Below are the code and all the weights of a small trained network. Each question names an input and a class and asks about switching units off, where a switched-off unit gives its printed mean instead of its output.

import numpy as np


def w(rows, s, z=0):
    codes = np.array(rows[::2]) - 128.0
    scale = np.full(codes.shape[1], s)
    scale[-1] = z or s
    return codes * scale


def norm(h):
    return h / np.sqrt((h * h).mean(-1, keepdims=True) + 1e-5)


def f(y):
    return np.maximum(y, 0)


def log_softmax(a):
    a = a - a.max(-1, keepdims=True)
    return a - np.log(np.exp(a).sum(-1, keepdims=True))


def net(x, mask):
    res = np.array(x, float).reshape(1, 8) / 4 @ E
    u = 0
    for l in range(3):
        y = f(norm(res) @ A[l][:, :-1].T + A[l][:, -1])
        res = res + np.where(mask[u : u + 10], y, B[l][:, -1]) @ B[l][:, :-1]
        u += 10
    return log_softmax(norm(res)[-1] @ U[:, :-1].T + U[:, -1])


A, B = {}, {}
E = w([
[130,127,111,72,87,162,158,75,103,37],'x0',
[142,145,89,133,112,111,111,138,141,135],'x1',
[193,143,103,51,211,57,137,92,134,102],'x2',
[202,140,90,151,189,162,100,226,28,105],'x3',
[128,126,129,135,128,133,133,122,131,123],'x4',
[52,1,109,178,59,72,173,85,17,138],'x5',
[133,132,115,139,120,126,160,129,139,121],'x6',
[144,157,170,207,60,62,30,117,152,33],'x7',
],0.0066)
A[0] = w([
[91,138,168,173,3,170,123,237,154,207,4],'L0N0',
[185,81,98,73,212,18,118,83,176,179,127],'L0N1',
[92,95,119,224,132,64,143,14,34,128,149],'L0N2',
[75,35,85,195,91,92,126,59,54,92,99],'L0N3',
[153,86,196,179,235,18,130,162,180,167,93],'L0N4',
[105,113,168,108,23,185,136,204,124,132,28],'L0N5',
[253,123,128,151,164,46,69,99,126,111,184],'L0N6',
[77,50,169,246,220,96,120,190,185,206,42],'L0N7',
[159,65,86,244,109,134,46,84,137,56,104],'L0N8',
[98,144,147,69,112,193,156,65,75,13,68],'L0N9',
],0.0058,0.0028)
B[0] = w([
[85,147,156,47,82,153,106,162,114,124,199],'L0N0',
[91,80,148,48,96,182,166,85,100,89,233],'L0N1',
[120,147,159,110,103,83,136,198,140,149,248],'L0N2',
[68,152,95,150,186,109,137,138,159,155,253],'L0N3',
[87,159,80,156,83,155,82,115,139,58,205],'L0N4',
[136,162,133,108,136,134,135,117,106,50,169],'L0N5',
[90,108,131,135,94,121,154,191,99,103,245],'L0N6',
[158,151,2,145,105,155,123,100,151,58,200],'L0N7',
[148,78,144,104,181,197,155,138,145,114,212],'L0N8',
[120,126,39,196,135,159,74,138,151,96,210],'L0N9',
],0.0095,0.0051)
A[1] = w([
[117,173,55,192,104,154,150,30,155,109,147],'L1N0',
[62,134,124,111,61,73,121,72,228,161,5],'L1N1',
[163,165,113,109,137,121,136,104,148,81,67],'L1N2',
[112,126,130,181,72,161,164,35,200,147,151],'L1N3',
[145,63,127,107,83,209,210,145,131,254,171],'L1N4',
[164,243,118,152,156,220,99,122,203,115,97],'L1N5',
[137,219,89,43,69,45,98,195,153,173,124],'L1N6',
[163,110,148,155,133,95,76,217,128,91,111],'L1N7',
[169,87,183,202,92,57,97,147,154,48,116],'L1N8',
[223,178,232,68,135,135,118,140,206,121,92],'L1N9',
],0.007,0.0021)
B[1] = w([
[112,173,81,182,177,98,2,93,121,119,203],'L1N0',
[192,173,172,142,196,141,71,26,60,138,229],'L1N1',
[12,169,113,95,176,83,162,151,120,93,171],'L1N2',
[199,123,138,108,157,168,35,130,65,168,203],'L1N3',
[197,129,118,122,92,221,133,115,243,150,193],'L1N4',
[56,121,103,174,152,33,159,213,127,150,254],'L1N5',
[66,78,189,125,159,123,95,78,136,95,194],'L1N6',
[156,148,51,127,137,133,171,119,137,195,203],'L1N7',
[210,24,161,36,156,142,167,144,241,190,190],'L1N8',
[78,175,218,177,118,58,199,114,189,153,192],'L1N9',
],0.0077,0.006)
A[2] = w([
[214,95,175,127,81,93,119,168,156,132,94],'L2N0',
[180,81,191,176,122,81,122,139,162,88,103],'L2N1',
[163,79,50,74,140,69,107,92,120,33,138],'L2N2',
[93,20,69,177,39,83,147,92,49,170,115],'L2N3',
[154,174,196,105,149,161,96,94,209,103,118],'L2N4',
[199,99,199,103,39,94,101,173,229,110,84],'L2N5',
[64,151,64,95,70,176,112,178,161,149,149],'L2N6',
[103,203,189,187,57,182,95,166,125,179,93],'L2N7',
[218,128,81,176,177,114,138,246,86,134,224],'L2N8',
[175,107,47,139,136,126,136,253,108,106,5],'L2N9',
],0.0072,0.0021)
B[2] = w([
[137,119,179,97,179,205,138,82,149,145,143],'L2N0',
[178,128,136,111,201,210,190,178,143,144,153],'L2N1',
[81,160,131,158,52,158,114,153,109,52,221],'L2N2',
[135,210,156,201,177,24,184,210,174,162,179],'L2N3',
[161,80,111,156,83,68,124,81,114,185,209],'L2N4',
[184,48,53,153,189,211,143,113,140,85,167],'L2N5',
[118,46,138,116,176,165,121,119,139,72,254],'L2N6',
[125,141,157,37,44,117,206,138,76,53,181],'L2N7',
[69,103,189,88,163,66,64,3,107,218,249],'L2N8',
[179,178,109,137,102,146,118,29,101,115,250],'L2N9',
],0.0073,0.0062)
U = w([
[41,210,171,172,157,2,225,215,185,212,95],'0',
[75,106,121,89,166,134,114,118,127,101,207],'1',
[104,175,35,156,157,141,39,154,115,50,5],'2',
[243,32,121,68,178,211,182,177,153,182,88],'3',
[182,191,198,85,122,92,83,59,38,193,115],'4',
[107,131,174,27,43,136,171,199,76,32,65],'5',
],0.0073,0.0031)

Each question gives the input, the list of numbers given to net, and the class t.
The units are the neurons (one row each of A and B). Each row of codes is followed by its name. A weight is (code - 128) times the scale printed after its matrix; where a second scale follows, it is the last column's (A, B and U).
mask holds one flag per neuron, layer by layer. A switched-off neuron (its flag False) gives its mean, the last column of its row in B, instead of its output. The means were averaged over made-up inputs and are rounded, as every weight is.
A unit's drop is (log p(t) with every unit on - log p(t) with that unit switched off) / (log p(t) with every unit on - log p(t) with every unit switched off).
The circuit of an input: a set's keep is (log p(t) with only the set's units on - log p(t) with every unit switched off) / (log p(t) with every unit on - log p(t) with every unit switched off). Starting from the 12 units with the biggest drops (on a tie, the unit counted first), units are removed one at a time, each time the one whose removal leaves the highest keep (on an exact tie, the one counted first), for as long as the keep stays at least 0.8.
circuit, biggest first: the units of the circuit, biggest drop first
unit that matters most: the unit with the biggest drop
top k neurons: the k neurons with the biggest drops, biggest first
k most important neurons of layer l: the k neurons of layer l with the biggest drops, biggest first
input [8,-1,6,-3,5,7,0,1], class 2: circuit, biggest first => [L0N9; L1N0]
input [-3,8,5,6,-5,3,2,-5], class 4: top 4 neurons => [L2N8; L2N9; L0N0; L0N8]
input [5,6,-6,4,7,-2,1,3], class 1: 3 most important neurons of layer 2 => [L2N8; L2N6; L2N2]
input [3,2,8,2,4,4,3,6], class 5: top 2 neurons => [L2N2; L0N1]
input [1,0,0,4,4,7,6,7], class 0: circuit, biggest first => [L2N3]
input [5,8,-3,6,-4,-4,2,0], class 4: top 2 neurons => [L2N8; L2N9]
input [4,-7,5,-7,0,1,-1,0], class 4: top 3 neurons => [L1N1; L0N7; L1N3]
input [2,-5,5,-5,4,1,3,5], class 3: circuit, biggest first => [L1N8; L2N1; L2N5]
input [-6,-1,-7,0,0,4,6,-8], class 3: 2 most important neurons of layer 2 => [L2N2; L2N6]
input [0,4,8,4,3,-6,-3,3], class 5: circuit, biggest first => [L0N1; L0N6; L1N0]
input [7,-5,-7,-5,-4,-7,1,1], class 0: 3 most important neurons of layer 2 => [L2N9; L2N5; L2N2]
input [8,8,-6,8,1,8,1,2], class 0: top 3 neurons => [L2N3; L0N2; L0N7]
input [3,-3,7,-8,1,3,5,3], class 4: circuit, biggest first => [L1N1; L1N3]
input [8,4,5,-2,7,2,2,2], class 2: unit that matters most => L0N9
input [1,6,7,-6,-2,4,-2,-1], class 5: circuit, biggest first => [L0N1; L2N2]
input [-3,-2,8,4,-1,-5,-5,0], class 5: top 2 neurons => [L0N1; L0N6]
input [-6,1,-1,-3,-4,-5,-8,1], class 2: top 3 neurons => [L0N7; L0N4; L0N2]
input [-5,-2,-8,5,5,6,8,0], class 5: circuit, biggest first => [L0N0; L2N7]
input [-3,2,-4,2,-6,6,5,-4], class 0: top 3 neurons => [L2N3; L0N8; L0N3]
input [-3,-7,5,2,-6,0,-2,8], class 3: circuit, biggest first => [L1N8]
input [0,-6,-1,-8,-6,-7,7,1], class 4: 2 most important neurons of layer 2 => [L2N3; L2N4]
input [-8,-3,-8,-2,-3,-4,-6,-2], class 2: top 2 neurons => [L0N7; L0N2]
input [-3,8,5,8,-3,5,-5,-7], class 4: top 3 neurons => [L2N8; L2N9; L0N8]
input [6,-2,-3,3,0,2,8,-6], class 2: top 2 neurons => [L0N9; L1N0]
input [-1,6,-1,-4,4,-6,-2,6], class 0: 2 most important neurons of layer 1 => [L1N9; L1N5]
input [-3,2,-8,3,-6,6,-5,8], class 3: top 2 neurons => [L1N8; L0N8]
input [-3,6,-3,8,-6,2,4,-3], class 4: 2 most important neurons of layer 0 => [L0N1; L0N8]
